Below are the code and all the weights of a small trained network. Each question names an input and a target symbol and asks about switching units off, where a switched-off unit gives its printed mean instead of its output.

import numpy as np


def w(rows, s, z=0):
    codes = np.array(rows[::2]) - 128.0
    scale = np.full(codes.shape[1], s)
    scale[-1] = z or s
    return codes * scale


def f(y):
    return np.maximum(y, 0)


def softmax(a):
    e = np.exp(a - a.max(-1, keepdims=True))
    return e / e.sum(-1, keepdims=True)


def log_softmax(a):
    a = a - a.max(-1, keepdims=True)
    return a - np.log(np.exp(a).sum(-1, keepdims=True))


def net(x, mask):
    ids = ['βγδεζηλμξπστφψω'.index(c) for c in x.split()]
    T = len(ids)
    res = E[ids] + P[:T]
    r = res
    for j in range(2):
        rows = slice(2 * j, 2 * j + 2)
        q, k, v = (r @ M[0][rows].T for M in (Q, K, V))
        z = softmax(np.where(np.tri(T) > 0, q @ k.T / 2**0.5, -1e9)) @ v
        o = O[0][rows]
        res = res + np.where(mask[j], z, o[:, -1]) @ o[:, :-1]
    y = f(res @ A[0][:, :-1].T + A[0][:, -1])
    res = res + np.where(mask[2:6], y, B[0][:, -1]) @ B[0][:, :-1]
    return log_softmax(res[-1] @ U[:, :-1].T + U[:, -1])


Q, K, V, O, A, B = {}, {}, {}, {}, {}, {}
E = w([
[175,54,111,97,139],'β',
[74,121,85,225,123],'γ',
[102,80,71,166,157],'δ',
[212,254,84,145,163],'ε',
[212,61,173,2,121],'ζ',
[91,117,109,148,135],'η',
[92,19,254,217,109],'λ',
[170,110,163,98,99],'μ',
[200,134,228,50,62],'ξ',
[83,158,148,155,113],'π',
[14,230,216,177,46],'σ',
[61,42,147,96,63],'τ',
[87,131,111,198,115],'φ',
[237,185,241,232,199],'ψ',
[100,79,68,166,147],'ω',
],0.0099)
P = w([
[3,23,17,82,20],'0',
[216,170,202,134,176],'1',
[208,184,215,164,152],'2',
[206,180,218,169,134],'3',
[217,177,218,177,122],'4',
[221,170,223,155,121],'5',
[233,164,225,167,108],'6',
[234,159,218,158,103],'7',
[234,153,216,164,99],'8',
[245,153,221,170,88],'9',
[224,141,219,156,88],'10',
[218,133,205,151,86],'11',
[219,134,198,145,84],'12',
],0.0055)
Q[0] = w([
[244,81,113,75,114],'head 0',
[254,77,164,41,22],'head 0',
[148,217,89,168,195],'head 1',
[242,43,228,77,63],'head 1',
],0.0073)
K[0] = w([
[87,45,19,94,70],'head 0',
[15,80,5,69,37],'head 0',
[216,201,203,145,146],'head 1',
[72,1,41,87,55],'head 1',
],0.0071)
V[0] = w([
[184,36,176,35,83],'head 0',
[54,176,213,233,88],'head 0',
[91,57,16,211,190],'head 1',
[253,181,176,192,174],'head 1',
],0.0079)
O[0] = w([
[16,29,174,30,228,254],'head 0',
[100,177,221,241,21,79],'head 0',
[203,2,40,228,142,97],'head 1',
[180,225,158,165,250,50],'head 1',
],0.0069,0.0064)
A[0] = w([
[210,136,154,104,186,224],'neuron 0',
[181,102,64,193,3,250],'neuron 1',
[152,45,255,206,190,47],'neuron 2',
[196,38,53,106,148,46],'neuron 3',
],0.0071,0.0018)
B[0] = w([
[242,205,100,120,225,233],'neuron 0',
[214,211,178,212,41,233],'neuron 1',
[84,2,188,218,232,222],'neuron 2',
[191,43,23,138,128,254],'neuron 3',
],0.0066,0.0065)
U = w([
[119,80,34,146,169,253],'β',
[174,163,93,198,85,67],'γ',
[164,109,34,178,125,66],'δ',
[228,254,70,102,158,226],'ε',
[62,104,42,14,200,11],'ζ',
[152,124,84,142,88,82],'η',
[75,51,208,209,119,153],'λ',
[106,111,105,117,128,140],'μ',
[46,170,192,51,144,243],'ξ',
[141,146,167,118,52,82],'π',
[48,245,204,134,24,113],'σ',
[32,66,99,131,48,218],'τ',
[153,147,118,169,87,50],'φ',
[205,138,212,157,220,35],'ψ',
[165,107,33,175,116,59],'ω',
],0.0074,0.0057)

Each question gives the input, a string of symbols that net reads in full, and the target symbol t.
The units are the heads (2 rows each of Q, K, V and O) and the neurons (one row each of A and B). Each row of codes is followed by its name. A weight is (code - 128) times the scale printed after its matrix; where a second scale follows, it is the last column's (O, A, B and U).
mask holds one flag per unit, heads first, then neurons. A switched-off unit (its flag False) gives its mean, the last column of its rows in O or B, instead of its output. The means were averaged over made-up inputs and are rounded, as every weight is.
A unit's drop is (log p(t) with every unit on - log p(t) with that unit switched off) / (log p(t) with every unit on - log p(t) with every unit switched off).
The circuit of an input: a set's keep is (log p(t) with only the set's units on - log p(t) with every unit switched off) / (log p(t) with every unit on - log p(t) with every unit switched off). Starting from all 6 units, units are removed one at a time, each time the one whose removal leaves the highest keep (on an exact tie, the one counted first), for as long as the keep stays at least 0.8.
circuit, biggest first: the units of the circuit, biggest drop first
most important unit: the unit with the biggest drop
top k neurons: the k neurons with the biggest drops, biggest first
heads that matter: for each layer, one digit per head in row order, 1 if its drop is at least 0.15 and else 0, layers parted by /
drop when u is switched off: that unit's drop, to one decimal
input ξ ξ τ β ω β, target ξ: circuit, biggest first => head 1; neuron 3; head 0
input ξ β σ σ, target σ: most important unit => head 0
input λ ζ ζ λ ζ, target λ: top 2 neurons => neuron 2; neuron 0
input ζ ζ φ μ ε μ β ζ ζ ξ ω, target ξ: heads that matter => 01
input ε ξ ξ γ, target ξ: heads that matter => 01
input ψ ξ ζ λ δ β ξ, target ψ: circuit, biggest first => head 1; neuron 2
input γ ξ ψ ζ ξ γ ξ ψ ξ ζ ζ, target γ: circuit, biggest first => head 0; neuron 1; head 1
input ψ ξ ξ ζ π π, target ξ: circuit, biggest first => head 1; neuron 3
input ω δ π ζ, target ω: top 2 neurons => neuron 3; neuron 1
input λ β μ β ξ ε β λ ζ ζ ξ, target λ: circuit, biggest first => head 0; neuron 2; head 1
input ζ ζ π ξ δ ζ π ω ζ π, target ξ: top 2 neurons => neuron 3; neuron 1
input δ γ ζ ζ ξ φ, target ξ: circuit, biggest first => head 1; neuron 3; neuron 1
input ξ δ ε ζ ζ ε ε γ, target ε: circuit, biggest first => head 1; head 0
input τ β ξ ζ δ ζ β β ξ, target τ: circuit, biggest first => head 1
input ξ π ξ β ξ ξ δ β τ σ, target σ: circuit, biggest first => head 1; head 0
input ψ ζ ξ ζ ξ π β, target ψ: top 3 neurons => neuron 0; neuron 2; neuron 3
input ξ δ ε ω, target ε: circuit, biggest first => head 0; head 1
input β ξ π ζ, target β: circuit, biggest first => head 1; neuron 3; head 0
input β η ζ ω ζ π β, target β: top 2 neurons => neuron 3; neuron 1
input ω ζ ε β, target ω: circuit, biggest first => head 1; head 0; neuron 3
input ζ ζ φ β μ, target ζ: circuit, biggest first => head 0
input ε σ ζ δ ξ ζ ψ σ π, target σ: top 2 neurons => neuron 3; neuron 0
input β ξ ξ ψ γ ξ ξ δ δ ζ, target β: circuit, biggest first => head 1; head 0; neuron 3
input ε ζ η γ β ε ε ξ ζ β ξ, target ε: top 2 neurons => neuron 0; neuron 2
input σ ζ η ζ φ ω β, target σ: top 3 neurons => neuron 3; neuron 1; neuron 0
input ψ φ ζ γ β, target ψ: drop when head 0 is switched off => -0.1
input ζ η β ζ ζ ζ γ, target ξ: drop when head 1 is switched off => 0.4
